Below are the code and all the weights of a small trained network. Each question names an input and a class and asks about switching units off, where a switched-off unit gives its printed mean instead of its output.

import numpy as np


def w(rows, s, z=0):
    codes = np.array(rows[::2]) - 128.0
    scale = np.full(codes.shape[1], s)
    scale[-1] = z or s
    return codes * scale


def f(y):
    return y / 2 * (1 + np.tanh(0.7978845608 * (y + 0.044715 * y**3)))


def log_softmax(a):
    a = a - a.max(-1, keepdims=True)
    return a - np.log(np.exp(a).sum(-1, keepdims=True))


def net(x, mask):
    res = np.array(x, float).reshape(1, 7) / 4 @ E
    y = f(res @ A[0][:, :-1].T + A[0][:, -1])
    res = res + np.where(mask, y, B[0][:, -1]) @ B[0][:, :-1]
    return log_softmax(res[-1] @ U[:, :-1].T + U[:, -1])


A, B = {}, {}
E = w([
[135,122,111,128,136],'x0',
[18,87,75,239,110],'x1',
[122,137,133,128,132],'x2',
[126,128,131,128,127],'x3',
[194,84,250,225,202],'x4',
[200,220,86,210,29],'x5',
[125,134,131,129,129],'x6',
],0.012)
A[0] = w([
[100,152,74,159,96,118],'n0',
[150,180,78,134,63,106],'n1',
[41,82,91,223,132,197],'n2',
[212,83,169,87,176,216],'n3',
[104,73,203,239,240,85],'n4',
[65,103,123,167,168,86],'n5',
[133,171,72,172,67,50],'n6',
[62,123,87,6,95,200],'n7',
[209,218,127,115,59,107],'n8',
[183,185,112,87,73,202],'n9',
[214,152,163,223,131,3],'n10',
[69,127,127,86,137,113],'n11',
[197,182,152,220,57,31],'n12',
[192,154,145,183,108,51],'n13',
],0.013,0.006)
B[0] = w([
[54,173,187,111,88,186],'n0',
[152,188,171,84,80,199],'n1',
[116,146,82,157,3,239],'n2',
[113,115,177,105,195,217],'n3',
[194,56,169,78,63,249],'n4',
[155,79,109,177,78,174],'n5',
[80,213,198,109,98,198],'n6',
[164,113,5,197,175,249],'n7',
[233,118,134,120,110,214],'n8',
[232,142,117,108,123,207],'n9',
[72,65,79,172,201,200],'n10',
[98,90,113,138,142,169],'n11',
[117,150,15,204,157,216],'n12',
[103,42,81,142,133,175],'n13',
],0.012,0.02)
U = w([
[149,122,86,135,254,253],'0',
[194,113,150,116,81,100],'1',
[44,98,70,172,115,184],'2',
[66,209,142,131,100,12],'3',
[112,96,215,72,215,82],'4',
],0.012,0.0059)

Each question gives the input, the list of numbers given to net, and the class t.
The units are the neurons (one row each of A and B). Each row of codes is followed by its name. A weight is (code - 128) times the scale printed after its matrix; where a second scale follows, it is the last column's (A, B and U).
mask holds one flag per neuron, in row order. A switched-off neuron (its flag False) gives its mean, the last column of its row in B, instead of its output. The means were averaged over made-up inputs and are rounded, as every weight is.
A unit's drop is (log p(t) with every unit on - log p(t) with that unit switched off) / (log p(t) with every unit on - log p(t) with every unit switched off).
The circuit of an input: a set's keep is (log p(t) with only the set's units on - log p(t) with every unit switched off) / (log p(t) with every unit on - log p(t) with every unit switched off). Starting from the 12 units with the biggest drops (on a tie, the unit counted first), units are removed one at a time, each time the one whose removal leaves the highest keep (on an exact tie, the one counted first), for as long as the keep stays at least 0.8.
circuit, biggest first: the units of the circuit, biggest drop first
most important unit: the unit with the biggest drop
k most important neurons: the k neurons with the biggest drops, biggest first
drop of u: that unit's drop, to one decimal
input [8,2,-4,-7,1,5,8], class 2: most important unit -> n12
input [-4,0,-7,2,6,-4,3], class 4: circuit, biggest first -> [n3; n7]
input [3,1,-1,-2,5,1,8], class 2: 2 most important neurons -> [n10; n8]
input [1,2,-8,-4,-7,3,2], class 3: 3 most important neurons -> [n4; n6; n0]
input [8,-8,-3,-1,2,7,-4], class 0: 2 most important neurons -> [n10; n12]
input [-6,3,0,-3,1,-5,-1], class 1: 4 most important neurons -> [n4; n12; n10; n7]
input [4,-5,-6,1,1,-7,-4], class 4: 2 most important neurons -> [n12; n3]
input [-3,-4,-2,3,-3,0,8], class 0: 3 most important neurons -> [n4; n2; n7]
input [-5,-4,-4,-1,1,-3,-7], class 4: 2 most important neurons -> [n12; n7]
input [-7,-1,2,-5,7,0,-2], class 4: 2 most important neurons -> [n7; n4]
input [-8,4,-3,5,5,-6,-5], class 1: drop of n4 -> 0.2
input [0,6,-8,6,2,-4,-6], class 1: drop of n4 -> 0.7
input [1,-5,2,-7,7,-8,-8], class 4: drop of n2 -> 0.0
input [-7,4,-6,3,8,-7,8], class 1: most important neuron -> [n4]
